Here is a tiny trained network, its code and every weight. The questions are about switching its units off for an input and a class, where a switched-off unit gives its printed mean instead of its output.

import numpy as np


def w(rows, s, z=0):
    codes = np.array(rows[::2]) - 128.0
    scale = np.full(codes.shape[1], s)
    scale[-1] = z or s
    return codes * scale


def f(y):
    return np.maximum(y, 0)


def log_softmax(a):
    a = a - a.max(-1, keepdims=True)
    return a - np.log(np.exp(a).sum(-1, keepdims=True))


def net(x, mask):
    res = np.array(x, float).reshape(1, 5) / 4 @ E
    y = f(res @ A[0][:, :-1].T + A[0][:, -1])
    res = res + np.where(mask, y, B[0][:, -1]) @ B[0][:, :-1]
    return log_softmax(res[-1] @ U[:, :-1].T + U[:, -1])


A, B = {}, {}
E = w([
[182,173,91,87,251,255,198,159],'x0',
[206,79,85,246,185,140,189,119],'x1',
[231,131,192,122,177,110,78,195],'x2',
[52,203,211,205,60,110,205,109],'x3',
[242,199,160,198,50,188,114,106],'x4',
],0.0077)
A[0] = w([
[151,75,130,191,99,92,49,112,195],'N1',
[133,193,240,165,96,93,74,129,232],'N2',
[57,66,46,93,104,184,127,75,146],'N3',
[38,130,74,111,199,157,174,93,251],'N4',
[69,229,98,136,129,97,114,97,66],'N5',
[65,76,126,94,173,130,134,109,80],'N6',
[143,100,85,169,78,43,95,150,251],'N7',
[130,109,181,46,154,135,18,156,253],'N8',
[187,112,122,71,63,83,120,162,185],'N9',
[121,141,172,62,135,193,163,187,147],'N10',
[62,103,99,134,48,109,163,83,99],'N11',
[40,98,70,125,99,57,72,79,244],'N12',
[160,115,97,39,186,88,100,184,92],'N13',
[168,88,151,134,181,254,168,208,186],'N14',
[128,190,155,229,145,120,208,118,236],'N15',
[146,200,144,196,105,172,200,57,240],'N16',
[178,166,44,6,180,102,71,132,147],'N17',
[80,150,184,145,109,125,158,98,141],'N18',
],0.0097,0.0026)
B[0] = w([
[139,108,125,165,255,9,128,106,197],'N1',
[133,217,215,174,122,104,66,143,234],'N2',
[79,84,115,227,105,212,121,125,192],'N3',
[46,159,98,125,147,236,208,187,212],'N4',
[97,124,43,177,105,83,163,164,177],'N5',
[88,157,60,134,181,166,92,189,174],'N6',
[163,87,120,211,144,44,120,72,201],'N7',
[172,103,139,90,80,200,9,122,220],'N8',
[128,78,132,193,196,189,77,37,179],'N9',
[150,117,73,79,92,114,169,174,183],'N10',
[46,93,101,196,78,48,153,51,208],'N11',
[94,127,48,188,132,135,10,20,230],'N12',
[165,70,35,65,95,111,106,168,201],'N13',
[187,114,94,60,134,117,165,97,236],'N14',
[146,181,194,135,85,132,242,205,238],'N15',
[181,198,189,171,55,152,209,155,253],'N16',
[185,64,54,36,54,220,110,121,219],'N17',
[63,135,140,173,101,44,109,188,194],'N18',
],0.0067,0.012)
U = w([
[54,131,114,184,82,69,143,5,6],'0',
[167,91,92,164,186,62,118,80,213],'1',
[150,157,223,139,165,159,50,54,166],'2',
[165,159,122,130,106,184,173,105,117],'3',
[152,110,97,69,92,164,105,119,131],'4',
[129,155,119,67,154,113,190,134,36],'5',
[46,144,98,155,195,148,157,155,3],'6',
[126,190,211,135,63,91,182,161,163],'7',
],0.011,0.0024)

Each question gives the input, the list of numbers given to net, and the class t.
The units are the neurons (one row each of A and B). Each row of codes is followed by its name. A weight is (code - 128) times the scale printed after its matrix; where a second scale follows, it is the last column's (A, B and U).
mask holds one flag per neuron, in row order. A switched-off neuron (its flag False) gives its mean, the last column of its row in B, instead of its output. The means were averaged over made-up inputs and are rounded, as every weight is.
A unit's drop is (log p(t) with every unit on - log p(t) with that unit switched off) / (log p(t) with every unit on - log p(t) with every unit switched off).
The circuit of an input: a set's keep is (log p(t) with only the set's units on - log p(t) with every unit switched off) / (log p(t) with every unit on - log p(t) with every unit switched off). Starting from the 12 units with the biggest drops (on a tie, the unit counted first), units are removed one at a time, each time the one whose removal leaves the highest keep (on an exact tie, the one counted first), for as long as the keep stays at least 0.8.
circuit, biggest first: the units of the circuit, biggest drop first
most important unit: the unit with the biggest drop
top k neurons: the k neurons with the biggest drops, biggest first
drop when u is switched off: that unit's drop, to one decimal
input [5,3,-8,5,0], class 7: circuit, biggest first -> [N16 N15]
input [6,-8,-8,3,3], class 7: top 4 neurons -> [N16 N12 N9 N1]
input [1,0,-6,-2,-1], class 6: most important unit -> N4
input [-6,-1,3,1,8], class 2: circuit, biggest first -> [N9 N2]
input [8,5,7,4,4], class 7: circuit, biggest first -> [N15 N16]
input [8,-6,-6,-2,1], class 4: top 3 neurons -> [N17 N15 N16]
input [2,0,0,-2,-8], class 4: top 2 neurons -> [N17 N13]
input [-6,-5,6,0,-7], class 2: circuit, biggest first -> [N8 N9]
input [7,-4,2,5,-6], class 5: circuit, biggest first -> [N12 N10]
input [0,-2,2,2,-4], class 6: top 3 neurons -> [N17 N14 N16]
input [3,-7,-4,3,-8], class 6: top 2 neurons -> [N4 N6]
input [-8,-7,1,-8,-2], class 1: top 2 neurons -> [N1 N7]
input [2,7,8,-7,4], class 4: drop when N17 is switched off -> 0.7
input [6,0,7,5,4], class 7: drop when N4 is switched off -> 0.0
input [1,5,-2,2,-1], class 7: drop when N17 is switched off -> 0.1
input [-5,-3,7,6,-2], class 2: drop when N2 is switched off -> 0.5
input [-7,-1,6,0,6], class 2: most important unit -> N2
